Below is a small trained network, with its code and all its weights. Each question gives an input and a target symbol and asks what happens when units are switched off, that is, made to give their printed mean instead of their output.

import numpy as np


def w(rows, s, z=0):
    codes = np.array(rows[::2]) - 128.0
    scale = np.full(codes.shape[1], s)
    scale[-1] = z or s
    return codes * scale


def norm(h):
    return h / np.sqrt((h * h).mean(-1, keepdims=True) + 1e-5)


def f(y):
    return y / 2 * (1 + np.tanh(0.7978845608 * (y + 0.044715 * y**3)))


def softmax(a):
    e = np.exp(a - a.max(-1, keepdims=True))
    return e / e.sum(-1, keepdims=True)


def log_softmax(a):
    a = a - a.max(-1, keepdims=True)
    return a - np.log(np.exp(a).sum(-1, keepdims=True))


def net(x, mask):
    ids = ['ΔΛαβγεζηθμπστφω'.index(c) for c in x.split()]
    T = len(ids)
    res = E[ids] + P[:T]
    r = norm(res)
    for j in range(3):
        rows = slice(2 * j, 2 * j + 2)
        q, k, v = (r @ M[0][rows].T for M in (Q, K, V))
        z = softmax(np.where(np.tri(T) > 0, q @ k.T / 2**0.5, -1e9)) @ v
        o = O[0][rows]
        res = res + np.where(mask[j], z, o[:, -1]) @ o[:, :-1]
    y = f(norm(res) @ A[0][:, :-1].T + A[0][:, -1])
    res = res + np.where(mask[3:19], y, B[0][:, -1]) @ B[0][:, :-1]
    return log_softmax(norm(res)[-1] @ U[:, :-1].T + U[:, -1])


Q, K, V, O, A, B = {}, {}, {}, {}, {}, {}
E = w([
[187,135,83,120,118,53,143,152,148,119,114,179],'Δ',
[172,153,140,177,123,154,185,202,173,139,170,133],'Λ',
[175,175,84,140,137,110,119,175,106,107,180,196],'α',
[188,101,128,187,133,132,200,178,201,195,165,126],'β',
[235,122,144,134,163,185,182,144,107,203,73,81],'γ',
[215,41,139,170,107,123,116,115,147,154,150,156],'ε',
[157,126,143,200,59,126,94,186,126,122,165,124],'ζ',
[139,184,98,127,151,81,208,146,141,131,145,143],'η',
[152,146,155,151,59,136,128,78,46,124,114,197],'θ',
[110,143,113,193,100,74,103,154,143,131,108,35],'μ',
[149,68,78,137,178,71,154,143,179,143,159,108],'π',
[254,128,103,112,172,159,111,151,115,146,164,178],'σ',
[182,154,114,98,136,60,153,76,77,101,58,165],'τ',
[155,243,172,26,170,165,55,59,187,246,151,181],'φ',
[211,134,75,149,107,42,101,155,219,137,196,122],'ω',
],0.014)
P = w([
[35,103,161,43,105,123,152,120,140,94,83,151],'0',
[191,91,139,205,105,105,155,139,161,159,152,161],'1',
[179,126,141,212,98,89,182,138,158,121,142,110],'2',
[221,122,129,162,142,91,141,146,169,162,171,113],'3',
[195,149,105,218,111,103,131,179,176,119,179,152],'4',
[186,154,121,207,107,79,135,147,149,129,157,181],'5',
[233,150,132,174,149,122,152,131,136,192,115,122],'6',
[214,153,111,168,146,90,124,137,171,161,163,156],'7',
[162,150,130,178,124,39,160,145,118,139,129,139],'8',
[254,180,127,165,149,112,145,139,128,203,129,158],'9',
],0.0077)
Q[0] = w([
[248,209,178,148,92,85,132,126,93,161,178,118],'head 1',
[222,160,94,221,96,40,177,159,122,183,76,134],'head 1',
[103,101,124,118,88,184,61,100,159,52,77,88],'head 2',
[254,201,128,177,36,47,190,146,171,222,101,188],'head 2',
[245,168,131,241,89,97,152,92,151,144,95,162],'head 3',
[37,103,150,67,110,216,94,198,121,92,112,132],'head 3',
],0.0066)
K[0] = w([
[97,99,141,2,89,138,180,141,160,99,61,146],'head 1',
[84,111,161,57,109,147,123,153,145,133,139,149],'head 1',
[146,116,76,165,120,127,128,106,135,151,155,132],'head 2',
[38,85,122,56,107,173,138,130,178,119,89,167],'head 2',
[77,142,201,61,125,133,63,103,153,130,126,129],'head 3',
[129,101,83,208,143,135,130,89,94,85,115,110],'head 3',
],0.0088)
V[0] = w([
[147,214,174,182,36,100,44,212,198,125,254,182],'head 1',
[76,121,48,110,220,38,173,141,217,180,150,28],'head 1',
[156,150,58,115,215,76,51,143,106,31,226,218],'head 2',
[62,249,113,152,70,119,130,124,56,53,63,99],'head 2',
[73,250,162,100,191,178,192,88,162,178,134,195],'head 3',
[182,216,128,73,204,93,29,63,226,236,148,177],'head 3',
],0.0076)
O[0] = w([
[121,211,232,175,103,114,173,129,124,150,184,145,137],'head 1',
[173,121,83,169,91,176,169,7,90,142,116,172,149],'head 1',
[134,62,145,105,134,100,164,170,125,227,177,209,142],'head 2',
[168,145,74,149,114,91,50,136,90,144,212,122,96],'head 2',
[114,168,79,113,22,217,139,198,144,120,198,53,198],'head 3',
[147,112,180,35,45,197,138,65,88,49,156,153,255],'head 3',
],0.011,0.0078)
A[0] = w([
[130,136,202,182,81,186,170,138,129,51,125,126,190],'neuron 1',
[157,102,71,122,62,195,197,67,111,88,159,146,199],'neuron 2',
[86,83,109,120,120,70,139,123,102,125,60,140,136],'neuron 3',
[187,49,151,101,133,131,184,123,124,169,154,198,199],'neuron 4',
[157,120,125,134,91,188,103,121,119,128,134,155,184],'neuron 5',
[177,113,156,131,99,67,136,138,149,203,200,205,138],'neuron 6',
[133,108,174,54,70,174,163,138,119,93,117,113,106],'neuron 7',
[145,109,51,98,80,178,126,144,135,76,118,94,170],'neuron 8',
[141,52,30,105,148,181,61,109,143,56,85,100,3],'neuron 9',
[129,153,74,156,143,192,141,29,128,64,63,106,100],'neuron 10',
[147,162,89,161,183,94,98,95,109,155,89,94,77],'neuron 11',
[101,212,152,135,78,92,104,145,171,169,153,105,215],'neuron 12',
[105,185,153,110,74,126,113,96,81,86,88,146,188],'neuron 13',
[100,100,210,28,91,134,147,125,135,81,152,144,91],'neuron 14',
[104,56,85,89,126,97,5,170,79,136,190,129,174],'neuron 15',
[154,113,141,143,101,156,186,175,162,123,125,84,253],'neuron 16',
],0.011,0.0025)
B[0] = w([
[215,145,100,58,86,113,102,114,153,98,116,173,203],'neuron 1',
[11,126,188,86,132,93,109,147,191,161,174,42,254],'neuron 2',
[162,142,76,134,156,139,110,114,136,162,99,82,145],'neuron 3',
[86,155,78,166,134,80,54,138,69,84,26,74,242],'neuron 4',
[45,114,94,77,136,142,96,120,152,160,128,62,179],'neuron 5',
[113,166,108,140,114,109,155,125,40,69,105,128,234],'neuron 6',
[121,130,146,120,128,176,28,136,146,103,221,150,203],'neuron 7',
[83,247,164,132,161,157,120,30,95,100,206,161,203],'neuron 8',
[94,177,129,126,189,167,202,134,125,144,139,254,188],'neuron 9',
[142,21,158,164,93,110,147,238,88,112,220,133,213],'neuron 10',
[173,102,122,149,100,157,77,145,162,102,163,137,164],'neuron 11',
[141,95,128,112,150,238,154,162,119,186,89,125,169],'neuron 12',
[198,128,111,83,162,123,137,145,159,124,184,58,171],'neuron 13',
[146,136,108,142,115,218,56,92,154,157,185,197,202],'neuron 14',
[222,135,122,39,137,57,206,114,180,176,123,142,178],'neuron 15',
[146,127,125,108,49,139,94,93,112,114,97,186,183],'neuron 16',
],0.0084,0.013)
U = w([
[105,173,72,99,77,83,85,106,66,101,64,54,177],'Δ',
[187,211,106,143,61,176,171,122,166,148,47,104,82],'Λ',
[112,90,149,109,84,120,201,204,35,175,174,170,69],'α',
[159,58,180,104,71,92,205,146,147,57,166,73,176],'β',
[86,155,109,152,195,183,174,151,115,38,135,135,74],'γ',
[125,116,200,94,164,113,113,95,214,99,27,113,206],'ε',
[84,187,245,186,198,115,109,122,145,167,162,119,175],'ζ',
[32,166,79,149,92,121,158,85,146,222,180,63,129],'η',
[128,95,98,73,132,95,97,227,177,154,127,36,103],'θ',
[200,82,104,204,140,119,64,84,121,135,170,114,126],'μ',
[91,3,122,113,118,141,190,91,118,186,123,111,255],'π',
[119,55,126,99,80,139,32,186,133,127,68,232,60],'σ',
[157,146,58,59,146,96,168,78,158,191,127,192,123],'τ',
[123,136,147,115,119,121,114,112,132,130,130,102,75],'φ',
[140,171,216,124,112,86,168,9,109,126,112,172,93],'ω',
],0.0061,0.003)

Each question gives the input, a string of symbols that net reads in full, and the target symbol t.
The units are the heads (2 rows each of Q, K, V and O) and the neurons (one row each of A and B). Each row of codes is followed by its name. A weight is (code - 128) times the scale printed after its matrix; where a second scale follows, it is the last column's (O, A, B and U).
mask holds one flag per unit, heads first, then neurons. A switched-off unit (its flag False) gives its mean, the last column of its rows in O or B, instead of its output. The means were averaged over made-up inputs and are rounded, as every weight is.
A unit's drop is (log p(t) with every unit on - log p(t) with that unit switched off) / (log p(t) with every unit on - log p(t) with every unit switched off).
The circuit of an input: a set's keep is (log p(t) with only the set's units on - log p(t) with every unit switched off) / (log p(t) with every unit on - log p(t) with every unit switched off). Starting from the 12 units with the biggest drops (on a tie, the unit counted first), units are removed one at a time, each time the one whose removal leaves the highest keep (on an exact tie, the one counted first), for as long as the keep stays at least 0.8.
units of the circuit, in order: the units of the circuit, biggest drop first
most important unit: the unit with the biggest drop
top k neurons: the k neurons with the biggest drops, biggest first
which heads matter: for each layer, one digit per head in row order, 1 if its drop is at least 0.15 and else 0, layers parted by /
input Δ ε μ, target Δ: most important unit -> head 2
input σ ω σ Δ β τ α, target σ: units of the circuit, in order -> head 2; neuron 4; neuron 14
input ε ε σ α, target ε: units of the circuit, in order -> head 3; head 2
input α π μ μ ε ε ε γ η, target α: units of the circuit, in order -> head 2; neuron 6
input μ Δ Λ θ Δ π μ γ ζ, target μ: which heads matter -> 011
input π Λ θ β Δ Λ α τ τ τ, target π: which heads matter -> 100
input τ Δ π, target τ: units of the circuit, in order -> head 1; neuron 15; neuron 9
input ω θ θ τ Δ τ σ Δ η, target ω: which heads matter -> 101
input β π γ, target β: top 2 neurons -> neuron 10; neuron 14
input Δ γ α Δ Δ μ Δ ω γ τ, target Δ: which heads matter -> 010
input β Λ Λ γ ε, target β: top 3 neurons -> neuron 10; neuron 14; neuron 1
input Δ γ τ τ, target Δ: units of the circuit, in order -> head 2; neuron 4
input ζ Δ γ ω γ ζ Δ, target ζ: which heads matter -> 101
input Δ σ ζ θ ω ε, target Δ: which heads matter -> 000
input ζ σ ζ Λ μ θ β, target ζ: units of the circuit, in order -> head 1
input ζ π α η ζ Δ γ ω τ, target ζ: which heads matter -> 101
input π γ α ω σ ω, target π: units of the circuit, in order -> head 1; neuron 10; head 2; neuron 2
input ε β ζ τ, target ε: which heads matter -> 011
input β Δ Λ ζ, target β: top 2 neurons -> neuron 10; neuron 14
input Δ ε τ Δ α, target Δ: most important unit -> neuron 4
input γ ω Δ τ, target γ: top 2 neurons -> neuron 9; neuron 10
input α ε Δ Λ, target α: which heads matter -> 110
input μ μ Λ Δ β Λ, target μ: which heads matter -> 011
input α θ α β, target α: which heads matter -> 110
input β σ ε π π Λ θ, target β: units of the circuit, in order -> head 2; neuron 10; neuron 13
input ζ γ Δ τ, target ζ: which heads matter -> 101
input Δ γ η γ τ β, target Δ: which heads matter -> 000
input γ θ α Δ σ, target γ: which heads matter -> 110
input ω σ ζ Λ τ θ Δ, target ω: units of the circuit, in order -> head 1; head 3
input π η ζ σ, target π: most important unit -> head 1
